Here is a tiny trained network, its code and every weight. The questions are about switching its units off for an input and a class, where a switched-off unit gives its printed mean instead of its output.

import numpy as np


def w(rows, s, z=0):
    codes = np.array(rows[::2]) - 128.0
    scale = np.full(codes.shape[1], s)
    scale[-1] = z or s
    return codes * scale


def norm(h):
    return h / np.sqrt((h * h).mean(-1, keepdims=True) + 1e-5)


def f(y):
    return np.maximum(y, 0)


def log_softmax(a):
    a = a - a.max(-1, keepdims=True)
    return a - np.log(np.exp(a).sum(-1, keepdims=True))


def net(x, mask):
    res = np.array(x, float).reshape(1, 8) / 4 @ E
    u = 0
    for l in range(2):
        y = f(norm(res) @ A[l][:, :-1].T + A[l][:, -1])
        res = res + np.where(mask[u : u + 16], y, B[l][:, -1]) @ B[l][:, :-1]
        u += 16
    return log_softmax(norm(res)[-1] @ U[:, :-1].T + U[:, -1])


A, B = {}, {}
E = w([
[127,129,127,127,125,125,127,128,125,127,127],'x0',
[129,129,130,128,128,129,128,127,130,128,127],'x1',
[128,128,130,127,127,127,128,126,128,126,128],'x2',
[150,125,186,135,135,123,51,131,137,57,111],'x3',
[127,127,129,129,133,131,129,127,132,128,127],'x4',
[130,2,99,129,130,140,114,116,122,119,134],'x5',
[129,128,127,129,127,130,129,126,127,127,130],'x6',
[71,135,159,113,115,209,133,117,37,117,87],'x7',
],0.0065)
A[0] = w([
[125,123,197,132,145,138,51,152,122,84,135,69],'L0N0',
[161,132,161,165,96,97,76,110,165,66,95,95],'L0N1',
[142,166,168,149,151,130,114,114,138,108,113,59],'L0N2',
[95,129,35,123,129,103,196,170,150,254,208,110],'L0N3',
[89,133,125,113,97,216,201,83,27,130,63,104],'L0N4',
[23,130,197,97,120,228,87,130,27,109,108,33],'L0N5',
[97,198,161,86,153,159,149,119,93,105,124,26],'L0N6',
[102,177,143,63,136,129,164,128,100,108,131,11],'L0N7',
[131,132,128,129,130,120,126,127,119,133,130,109],'L0N8',
[146,52,127,175,109,172,126,104,78,126,121,33],'L0N9',
[111,139,127,84,142,123,142,119,129,127,123,82],'L0N10',
[129,163,127,179,111,96,138,151,160,165,162,7],'L0N11',
[132,115,112,142,160,134,134,140,139,142,134,77],'L0N12',
[121,126,120,131,132,129,127,132,132,127,122,109],'L0N13',
[187,132,105,164,183,29,113,161,245,153,224,3],'L0N14',
[109,135,122,101,99,177,183,92,60,123,95,84],'L0N15',
],0.0029,0.0023)
B[0] = w([
[209,136,118,144,90,125,166,101,127,91,96,181],'L0N0',
[45,137,131,101,164,131,118,151,152,199,167,187],'L0N1',
[126,142,139,98,94,111,117,159,123,134,138,152],'L0N2',
[198,143,137,130,103,108,165,75,116,38,60,245],'L0N3',
[72,124,120,141,160,133,81,201,155,192,203,252],'L0N4',
[230,140,124,145,70,107,183,68,117,77,59,244],'L0N5',
[140,146,149,183,78,138,121,160,128,184,119,175],'L0N6',
[133,132,139,173,107,142,118,148,127,170,120,148],'L0N7',
[127,131,127,124,124,132,131,129,132,123,129,128],'L0N8',
[79,113,95,62,140,168,121,146,91,98,131,164],'L0N9',
[129,130,124,156,129,142,125,133,132,136,122,131],'L0N10',
[140,142,116,77,157,141,141,135,128,76,96,145],'L0N11',
[128,124,129,122,117,116,128,117,130,122,141,133],'L0N12',
[129,125,137,122,124,130,135,127,131,133,132,128],'L0N13',
[25,152,141,78,113,255,133,121,3,101,82,234],'L0N14',
[100,124,123,143,150,132,85,174,154,169,166,196],'L0N15',
],0.0039,0.0034)
A[1] = w([
[165,36,70,94,139,77,124,99,191,99,140,86],'L1N0',
[200,213,124,146,161,5,152,123,241,138,167,91],'L1N1',
[98,124,156,91,176,100,37,174,185,142,181,105],'L1N2',
[122,2,46,136,152,156,193,91,111,159,127,118],'L1N3',
[129,38,137,114,133,131,71,128,110,90,144,60],'L1N4',
[51,166,154,101,150,182,146,94,67,111,106,103],'L1N5',
[46,127,113,110,149,147,132,201,93,219,187,74],'L1N6',
[151,160,118,144,128,97,168,91,127,108,114,3],'L1N7',
[122,197,194,150,166,134,83,141,142,104,125,70],'L1N8',
[93,107,146,99,114,159,123,132,79,128,105,115],'L1N9',
[114,177,94,124,96,113,178,123,122,191,168,87],'L1N10',
[109,122,157,120,166,94,33,182,191,143,189,101],'L1N11',
[134,66,173,123,124,125,34,140,127,82,129,51],'L1N12',
[136,174,204,152,163,132,52,135,137,85,118,66],'L1N13',
[174,74,87,146,144,51,139,125,204,105,146,75],'L1N14',
[120,237,119,96,94,109,192,135,116,169,133,113],'L1N15',
],0.0044,0.0026)
B[1] = w([
[202,216,206,196,120,79,176,111,132,224,121,207],'L1N0',
[50,5,18,1,147,173,133,133,97,10,132,218],'L1N1',
[95,110,159,126,202,98,65,171,171,153,214,174],'L1N2',
[116,187,119,29,13,62,75,131,74,125,207,254],'L1N3',
[124,120,143,211,196,183,178,78,168,125,79,194],'L1N4',
[220,131,122,157,129,1,142,133,224,157,159,212],'L1N5',
[17,102,115,178,135,201,82,152,123,192,140,184],'L1N6',
[177,99,71,59,167,128,162,130,171,80,110,143],'L1N7',
[113,133,84,70,25,84,112,151,64,153,159,201],'L1N8',
[116,109,74,97,154,100,128,91,167,83,149,183],'L1N9',
[139,99,166,193,201,188,115,128,157,121,60,192],'L1N10',
[89,110,151,125,208,106,72,169,173,163,219,176],'L1N11',
[138,102,164,209,232,198,191,96,167,104,79,194],'L1N12',
[111,150,85,75,21,57,100,159,60,154,173,208],'L1N13',
[203,221,198,176,104,73,183,90,149,218,125,181],'L1N14',
[154,70,149,192,243,183,140,131,200,114,70,248],'L1N15',
],0.0037,0.0047)
U = w([
[160,129,28,74,220,160,231,122,194,48,48,254],'0',
[62,150,104,19,151,62,23,210,155,65,213,141],'1',
[76,191,142,253,181,219,161,184,149,245,70,108],'2',
[182,240,201,145,1,109,64,162,56,87,65,76],'3',
[226,150,107,105,29,20,206,55,120,205,181,251],'4',
[185,74,237,227,229,89,84,105,220,174,186,74],'5',
[30,46,47,77,55,172,105,115,48,182,199,85],'6',
[146,29,170,179,141,203,97,44,83,6,50,17],'7',
],0.0093,0.00065)

Each question gives the input, the list of numbers given to net, and the class t.
The units are the neurons (one row each of A and B). Each row of codes is followed by its name. A weight is (code - 128) times the scale printed after its matrix; where a second scale follows, it is the last column's (A, B and U).
mask holds one flag per neuron, layer by layer. A switched-off neuron (its flag False) gives its mean, the last column of its row in B, instead of its output. The means were averaged over made-up inputs and are rounded, as every weight is.
A unit's drop is (log p(t) with every unit on - log p(t) with that unit switched off) / (log p(t) with every unit on - log p(t) with every unit switched off).
The circuit of an input: a set's keep is (log p(t) with only the set's units on - log p(t) with every unit switched off) / (log p(t) with every unit on - log p(t) with every unit switched off). Starting from the 12 units with the biggest drops (on a tie, the unit counted first), units are removed one at a time, each time the one whose removal leaves the highest keep (on an exact tie, the one counted first), for as long as the keep stays at least 0.8.
circuit, biggest first: the units of the circuit, biggest drop first
most important unit: the unit with the biggest drop
k most important neurons: the k neurons with the biggest drops, biggest first
top k neurons in layer l: the k neurons of layer l with the biggest drops, biggest first
drop of u: that unit's drop, to one decimal
input [1,8,4,5,-6,7,-7,0], class 5: circuit, biggest first => (L0N14; L1N0)
input [7,-8,-2,-6,2,0,-5,6], class 2: circuit, biggest first => (L1N1; L1N13)
input [-6,6,-5,-8,0,-7,0,0], class 0: most important unit => L0N3
input [7,4,3,4,-3,7,-4,0], class 5: circuit, biggest first => (L0N14; L1N0)
input [6,-2,-6,0,-6,0,-5,-6], class 0: circuit, biggest first => (L0N14; L1N3)
input [-7,4,-5,0,7,2,-6,5], class 6: 4 most important neurons => (L0N4; L0N3; L1N15; L0N5)
input [2,-1,1,-2,-2,4,-4,0], class 4: circuit, biggest first => (L0N14; L1N0)
input [7,0,4,1,1,2,-8,0], class 5: 3 most important neurons => (L0N14; L0N5; L0N3)
input [-2,-2,-6,3,-3,-7,4,0], class 1: circuit, biggest first => (L0N14; L1N1)
input [6,6,1,-1,-8,0,5,4], class 2: top 2 neurons in layer 0 => (L0N4; L0N5)
input [2,-4,3,-8,-7,5,1,-1], class 4: top 2 neurons in layer 0 => (L0N3; L0N14)
input [0,1,4,-2,-1,1,8,0], class 4: 2 most important neurons => (L0N3; L0N14)
input [-5,-2,-8,0,4,6,-5,-1], class 4: 2 most important neurons => (L1N3; L0N4)
input [-8,-7,4,1,-8,-4,1,-5], class 1: most important unit => L0N5
input [2,-5,6,0,2,-5,7,2], class 2: 3 most important neurons => (L1N15; L1N3; L0N3)
input [-1,-8,3,-6,3,-1,-6,0], class 0: 2 most important neurons => (L0N3; L0N14)
input [6,-6,7,-6,-1,-1,-1,0], class 0: 2 most important neurons => (L0N3; L0N14)
input [8,-6,2,8,1,0,-3,-2], class 1: top 3 neurons in layer 1 => (L1N13; L1N15; L1N8)
input [-4,1,-5,-8,7,-1,4,-3], class 0: drop of L0N3 => 0.2
input [-8,-5,7,-5,2,-8,2,0], class 0: most important unit => L1N1
input [8,5,-2,-2,6,8,-3,-4], class 4: drop of L1N3 => 0.2
